Below are the code and all the weights of a small trained network. Each question names an input and a class and asks about switching units off, where a switched-off unit gives its printed mean instead of its output.

import numpy as np


def w(rows, s, z=0):
    codes = np.array(rows[::2]) - 128.0
    scale = np.full(codes.shape[1], s)
    scale[-1] = z or s
    return codes * scale


def f(y):
    return y / 2 * (1 + np.tanh(0.7978845608 * (y + 0.044715 * y**3)))


def log_softmax(a):
    a = a - a.max(-1, keepdims=True)
    return a - np.log(np.exp(a).sum(-1, keepdims=True))


def net(x, mask):
    res = np.array(x, float).reshape(1, 2) / 4 @ E
    y = f(res @ A[0][:, :-1].T + A[0][:, -1])
    res = res + np.where(mask, y, B[0][:, -1]) @ B[0][:, :-1]
    return log_softmax(res[-1] @ U[:, :-1].T + U[:, -1])


A, B = {}, {}
E = w([
[64,3,187,124,155,77,103,110],'x0',
[182,107,124,64,237,168,84,144],'x1',
],0.013)
A[0] = w([
[126,135,128,121,107,120,129,125,250],'N0',
[88,49,141,129,74,87,108,115,106],'N1',
[155,160,125,102,193,132,108,129,129],'N2',
[177,146,100,97,107,119,110,118,90],'N3',
[97,140,130,147,6,101,132,124,84],'N4',
[137,110,100,123,96,163,125,114,81],'N5',
[119,186,137,157,121,127,155,146,97],'N6',
[136,189,114,130,71,129,109,127,144],'N7',
],0.025,0.015)
B[0] = w([
[132,130,91,253,114,112,70,120,206],'N0',
[97,171,142,110,109,170,170,135,240],'N1',
[107,122,122,107,138,140,89,127,204],'N2',
[131,104,180,109,127,153,193,113,163],'N3',
[162,78,125,74,176,123,83,124,253],'N4',
[123,137,140,77,105,105,154,112,130],'N5',
[104,153,189,107,140,165,159,105,185],'N6',
[94,156,109,115,93,144,163,154,223],'N7',
],0.031,0.023)
U = w([
[123,86,133,76,154,146,63,109,185],'0',
[93,153,163,125,93,159,171,117,134],'1',
[122,127,104,252,112,131,87,115,254],'2',
[162,141,160,117,141,89,137,134,64],'3',
[130,130,135,122,151,100,156,118,55],'4',
[182,105,158,148,130,98,144,135,50],'5',
[155,89,173,115,118,124,154,121,53],'6',
[147,114,141,111,171,96,155,113,50],'7',
],0.019,0.0074)

Each question gives the input, the list of numbers given to net, and the class t.
The units are the neurons (one row each of A and B). Each row of codes is followed by its name. A weight is (code - 128) times the scale printed after its matrix; where a second scale follows, it is the last column's (A, B and U).
mask holds one flag per neuron, in row order. A switched-off neuron (its flag False) gives its mean, the last column of its row in B, instead of its output. The means were averaged over made-up inputs and are rounded, as every weight is.
A unit's drop is (log p(t) with every unit on - log p(t) with that unit switched off) / (log p(t) with every unit on - log p(t) with every unit switched off).
The circuit of an input: a set's keep is (log p(t) with only the set's units on - log p(t) with every unit switched off) / (log p(t) with every unit on - log p(t) with every unit switched off). Starting from all 8 units, units are removed one at a time, each time the one whose removal leaves the highest keep (on an exact tie, the one counted first), for as long as the keep stays at least 0.8.
circuit, biggest first: the units of the circuit, biggest drop first
top k neurons: the k neurons with the biggest drops, biggest first
drop when u is switched off: that unit's drop, to one decimal
input [-3,1], class 2: circuit, biggest first => [N1, N4]
input [5,-2], class 1: circuit, biggest first => [N1]
input [6,4], class 1: top 2 neurons => [N4, N0]
input [-6,5], class 1: top 2 neurons => [N4, N3]
input [-3,-2], class 2: top 2 neurons => [N1, N0]
input [3,-4], class 0: top 2 neurons => [N4, N7]
input [4,3], class 1: top 2 neurons => [N4, N0]
input [-6,-6], class 0: top 2 neurons => [N4, N1]
input [-5,4], class 1: top 2 neurons => [N4, N3]
input [1,3], class 2: drop when N4 is switched off => 1.4
input [1,2], class 2: drop when N4 is switched off => 1.0
input [1,-4], class 0: drop when N1 is switched off => 0.0
